cols: J D A C G N Y T
E: [ 91 171 171 129 132  72 124  78]
Z: [ 86 119 153 110 162 118 139 154]
X: [106 157 160 114  88 139  58  93]
U: [114 128 155 110 138 102 159  83]
B: [138 113 138 125 102 142 142  59]
S: [177  78  96 132 116 161 185  88]
F: [111 128 155 110 138 102 159  83]
K: [177 114 160 157 139  88 141  88]
V: [ 73 144 157 113 106  88 160 207]
M: [106  88 114 160 157 144  73 207]
P: [114 123 137  94 124 104 113 127]
H: [115 111 123 139 152 130 152 161]
then: [157 160 114  88 139]
[58 93]
down: [114 144]
D
then: [106 157 160 114  88]
[139  58]
order: [ 73  88 106 114 144 157 160 207]
M
down: [128 113  78 128 114]
D
order: [207  73 144 157 160 114  88 106]
M

cols: nul lun dunev vinod biki bote Naz fofor robat
W: [120 137 134 145 133 150 138 135 107]
Q: [150 144 120 107 134 135 132 138 137]
R: [134 144 137 138 135 133 120 107 150]
down: [107 137]
robat
size: [120 137 134 145 133 150 138 135 107]
9
order: [150 107 120 133 135 138 137 144 134]
R
order: [150 134 144 137 138 135 133 120 107]
R

cols: tem Zem genol Reni kedez
Dozas: [100 128 121 125 152]
sadaz: [125 100 153 121 128]
zuzon: [126 139 104 119 129]
then: [100 128]
[121 125]
size: [126]
1
order: [128 125 100 153 121]
sadaz

cols: mugu Faki gener Tol
Mibu: [102  74 128 123]
raz: [112 134 114 126]
pek: [113  95 127 114]
Vasuk: [104 104 121 119]
vizif: [134  94 151 130]
beno: [126 113 134 114]
Nuba: [114  78 137 122]
vos: [119  74 146 133]
viras: [109  70 138 120]
gibib: [133  96 149 129]
Fute: [127 109 136 117]
find: [134  94 151 130]
vizif
order: [114 126 113 134]
beno
down: [114 127 121 151 134 137 146 138]
gener
down: [151 134 137 146 138 149 136]
gener
find: [126 113 134 114]
beno

cols: vis zufu fotu meb borud Pag Legu nal
rap: [115 128 143 152 124 113 137 154]
veraf: [109 101 143 166 154 139 132  85]
puvi: [ 80 132  98  80 167 144 107 158]
lezod: [131 157 126  87 128 167 114 138]
riso: [139 102 123 114 129 164 140 125]
Lape: [115 128 124 184 135 146 142  69]
then: [166 154 139]
[132  85]
find: [115 128 124 184 135 146 142  69]
Lape
down: [113 139]
Pag

cols: fugi Dusu liku pabu veke Sero gov Mefa varad
Bezar: [139 119 145 130 172 161 116 135 137]
dad: [130 139 169 114 120 169 113 145 116]
lugi: [145 170 114 120 139 130 169 113 116]
Vadun: [139 130 103 112 106  97 103 100 149]
Gez: [145 127 163 119 110 148 109 129 115]
Neduf: [ 94 127 127  94 126  94  90 141 134]
debem: [141 113 128 146  97 131 147 148 143]
Nada: [127  94  94 126 127  94 155 118 134]
taz: [182  93 117 144 138 147 135  95 163]
bipo: [156 111 125 168 140 146 116  98 183]
mil: [144  81 181 146 101  86 103 190  50]
down: [169 130  97 148  94 131  94 147 146  86]
Sero
then: [114 120 139 130 169]
[113 116]
then: [127  94  94 126 127  94]
[155 118]
size: [144  81 181 146 101  86 103 190  50]
9
down: [169 130  97]
Sero
order: [116 145 113 169 120 114 169 139 130]
dad
down: [128  94]
liku

cols: lofof sefi Zirus Sog
pupig: [150 202 165 125]
Kapu: [151  78 125 195]
gofi: [160 195  85 125]
vuk: [166 195  92 125]
kuz: [150 195  78 125]
Zun: [165 196  98 125]
down: [165 125  85  92]
Zirus
order: [125 150 195  78]
kuz
size: [166 195  92]
3

cols: Rava Sasof Bosi Sabi
gup: [130 129 126 134]
bufat: [181  53 150  88]
tulon: [160  93 140 105]
Vemet: [129 129 128 137]
zafiv: [131 119 117 114]
pudip: [130 114 123 131]
zeli: [130 112 121 143]
dilo: [134 109 127 133]
noro: [132 116 125 134]
size: [181]
1
find: [134 109 127 133]
dilo
find: [132 116 125 134]
noro
size: [129 129]
2
down: [ 88 105 137 114]
Sabi
size: [129 129 128]
3

cols: gesam Bov Sak minib sug keb laz Nubuf rim vogut
funop: [170 142 111 141  93  97 101 117  85 111]
Zinis: [108 126 126 133 147 145 131 158 152 123]
vunu: [133 129 167 131  78 137  90 172 146 102]
rareb: [130 118 120 120 127 134 131 135 124 124]
Setu: [178 158 183 108  64 102  71 188 123 114]
tuke: [150 136  98  73 119 139 105 144 143 154]
Mobeg: [129 142 111 141  93  97 101 117  85 111]
masus: [122 104 115 132 144 136 129 117 132 136]
Rok: [128 183  85 143 105 119 139 121  97 174]
kiv: [107 149 142 139 118 127 144 146 128 121]
nup: [ 85 141 141 103 186 182 134 181 195 134]
then: [119 139 105]
[144 143]
down: [144 117 117 121]
Nubuf
down: [137 134 102 139  97 136 119 127]
keb
find: [170 142 111 141  93  97 101 117  85 111]
funop

cols: som Bub biku Zipi ralu pamu
Zukiv: [142 132 188 146 123 125]
bak: [116 104 152 163 134 171]
Peli: [143 101 138 175  87 124]
kep: [132 134 171 152 113 147]
fad: [114 112 140 132 153 106]
puned: [104 122 149 149 108 158]
fim: [134 163 116 105 171 152]
Foze: [158 145 101 133 118 183]
Geb: [ 83 149 160  91 117 160]
order: [175  87 124 143 101 138]
Peli
down: [124 147 106 158]
pamu
order: [152 171 105 116 163 134]
fim
order: [106 114 112 140 132 153]
fad

cols: Div ninuk nuz Fut Zudif vor
vesu: [191  84 159 191 192  98]
vebaf: [ 94  84  97  94 131 118]
pom: [ 94  84 118  94 131  98]
order: [131  98  94  84 118  94]
pom
size: [ 94  84 118  94]
4
order: [118  94  94 131  84  98]
pom
order: [ 98 191 159 192  84 191]
vesu
order: [ 98 192 191 159  84 191]
vesu
size: [94 84 97]
3
then: [ 94  84 118]
[ 94 131]

cols: zado gutug vovun kadeb
Kadoz: [128 136 162 176]
dede: [128 136 162 152]
pim: [ 95 139  83 112]
find: [ 95 139  83 112]
pim
size: [ 95 139]
2
down: [162 162]
vovun

